Below is a small trained network, with its code and all its weights. Each question gives an input and a class and asks what happens when units are switched off, that is, made to give their printed mean instead of their output.

import numpy as np


def w(rows, s, z=0):
    codes = np.array(rows[::2]) - 128.0
    scale = np.full(codes.shape[1], s)
    scale[-1] = z or s
    return codes * scale


def f(y):
    return np.maximum(y, 0)


def log_softmax(a):
    a = a - a.max(-1, keepdims=True)
    return a - np.log(np.exp(a).sum(-1, keepdims=True))


def net(x, mask):
    res = np.array(x, float).reshape(1, 3) / 4 @ E
    y = f(res @ A[0][:, :-1].T + A[0][:, -1])
    res = res + np.where(mask, y, B[0][:, -1]) @ B[0][:, :-1]
    return log_softmax(res[-1] @ U[:, :-1].T + U[:, -1])


A, B = {}, {}
E = w([
[247,196,111,135,110,144,110,118,154,139,159,58],'x0',
[131,213,97,139,126,185,186,180,98,97,175,194],'x1',
[81,137,106,155,166,175,88,147,86,61,103,52],'x2',
],0.012)
A[0] = w([
[51,77,134,135,131,119,122,136,126,117,127,185,160],'N0',
[167,165,160,133,127,146,147,109,126,128,129,85,102],'N1',
[123,232,106,133,122,159,157,145,106,104,154,204,112],'N2',
[159,111,151,142,137,91,149,122,118,158,149,156,170],'N3',
[32,75,116,124,137,123,133,134,112,137,132,193,85],'N4',
[180,172,115,160,111,125,140,122,122,144,93,88,94],'N5',
[166,145,131,126,124,130,122,128,134,126,128,101,230],'N6',
[148,112,126,126,121,107,144,125,139,153,131,152,246],'N7',
[75,139,139,145,128,146,133,136,133,108,150,52,85],'N8',
[97,152,137,116,142,145,124,118,108,104,116,72,63],'N9',
[82,124,135,131,146,104,151,118,118,136,128,134,81],'N10',
[49,158,123,131,146,173,118,141,93,70,126,6,150],'N11',
[217,171,118,124,131,131,124,122,131,141,131,78,64],'N12',
[212,97,151,104,110,81,136,106,169,195,125,247,58],'N13',
[130,60,117,118,131,105,117,113,153,156,108,84,91],'N14',
[122,214,127,115,143,167,157,147,116,99,142,184,47],'N15',
[140,90,159,131,135,94,125,117,129,126,128,91,75],'N16',
[39,115,136,110,108,122,144,123,138,132,107,183,94],'N17',
[150,23,138,121,125,58,95,92,142,170,122,25,126],'N18',
[96,146,118,130,123,163,104,150,114,84,103,87,51],'N19',
[217,161,115,102,122,121,117,136,154,144,163,65,116],'N20',
[168,124,129,134,121,94,158,128,129,160,140,202,66],'N21',
[133,164,130,131,132,142,129,135,114,119,120,150,190],'N22',
],0.015,0.013)
B[0] = w([
[195,140,167,95,140,117,125,100,128,107,107,134,221],'N0',
[146,111,158,137,142,109,123,140,122,119,151,123,172],'N1',
[99,133,160,139,101,211,133,161,140,146,98,129,225],'N2',
[114,133,85,108,131,123,121,100,119,121,109,136,176],'N3',
[176,113,183,163,142,95,128,134,113,108,150,113,211],'N4',
[159,104,153,146,143,113,136,133,123,115,151,133,178],'N5',
[153,165,157,62,153,110,111,80,133,117,70,132,210],'N6',
[111,187,111,43,157,106,137,68,130,146,56,117,204],'N7',
[124,118,82,142,127,114,120,134,151,103,145,123,167],'N8',
[107,97,94,138,119,108,130,160,121,128,177,118,158],'N9',
[142,84,157,128,127,118,126,132,127,135,160,129,151],'N10',
[112,123,27,104,137,91,137,85,131,150,119,140,254],'N11',
[174,88,156,178,122,114,116,137,100,99,155,137,200],'N12',
[101,83,3,166,130,107,121,148,132,124,190,120,211],'N13',
[126,133,144,147,96,158,138,173,143,130,134,138,176],'N14',
[94,126,159,179,107,182,139,176,148,130,157,123,186],'N15',
[106,119,138,187,128,157,130,156,122,130,128,115,153],'N16',
[160,97,168,155,130,107,115,108,111,116,125,138,194],'N17',
[89,154,163,151,107,228,140,169,139,139,120,136,238],'N18',
[132,109,69,168,118,115,103,156,124,139,162,128,166],'N19',
[174,87,186,148,134,81,133,110,113,116,133,134,224],'N20',
[124,100,61,179,115,112,111,156,133,129,158,122,170],'N21',
[107,163,155,109,132,155,129,115,133,135,95,120,182],'N22',
],0.027,0.02)
U = w([
[231,64,186,190,157,102,115,76,101,60,130,149,112],'0',
[98,129,149,194,72,226,155,166,181,128,106,147,118],'1',
[114,71,1,171,130,94,104,87,156,121,154,132,102],'2',
[140,188,139,51,171,124,128,17,148,123,64,138,251],'3',
[107,140,176,81,104,98,51,112,89,147,207,126,112],'4',
[120,131,171,157,109,81,129,124,123,126,169,100,109],'5',
[101,143,168,113,127,43,184,132,127,132,158,76,105],'6',
[88,153,181,73,128,83,85,225,140,178,207,87,107],'7',
],0.0091,0.013)

Each question gives the input, the list of numbers given to net, and the class t.
The units are the neurons (one row each of A and B). Each row of codes is followed by its name. A weight is (code - 128) times the scale printed after its matrix; where a second scale follows, it is the last column's (A, B and U).
mask holds one flag per neuron, in row order. A switched-off neuron (its flag False) gives its mean, the last column of its row in B, instead of its output. The means were averaged over made-up inputs and are rounded, as every weight is.
A unit's drop is (log p(t) with every unit on - log p(t) with that unit switched off) / (log p(t) with every unit on - log p(t) with every unit switched off).
The circuit of an input: a set's keep is (log p(t) with only the set's units on - log p(t) with every unit switched off) / (log p(t) with every unit on - log p(t) with every unit switched off). Starting from the 12 units with the biggest drops (on a tie, the unit counted first), units are removed one at a time, each time the one whose removal leaves the highest keep (on an exact tie, the one counted first), for as long as the keep stays at least 0.8.
circuit, biggest first: the units of the circuit, biggest drop first
k most important neurons: the k neurons with the biggest drops, biggest first
drop of u: that unit's drop, to one decimal
input [-4,2,-6], class 2: circuit, biggest first -> [N13]
input [-4,-5,2], class 1: 2 most important neurons -> [N18, N20]
input [-6,-4,-7], class 2: 3 most important neurons -> [N13, N20, N21]
input [3,3,-4], class 2: 4 most important neurons -> [N13, N18, N0, N21]
input [5,6,2], class 1: 2 most important neurons -> [N2, N15]
input [-3,-2,3], class 3: 3 most important neurons -> [N13, N12, N20]
input [2,6,-8], class 2: 2 most important neurons -> [N13, N18]
input [-1,5,6], class 2: 2 most important neurons -> [N11, N18]
input [4,7,-7], class 1: 3 most important neurons -> [N2, N15, N11]
input [3,-7,-7], class 1: 2 most important neurons -> [N18, N11]
input [-5,7,-1], class 1: 2 most important neurons -> [N2, N15]
input [2,-3,-5], class 2: drop of N13 -> 1.6
input [3,-8,-7], class 1: drop of N18 -> 2.9
input [1,-8,-6], class 1: circuit, biggest first -> [N18]
input [1,7,5], class 1: drop of N5 -> 0.0
input [-3,-1,-3], class 3: drop of N12 -> 0.5
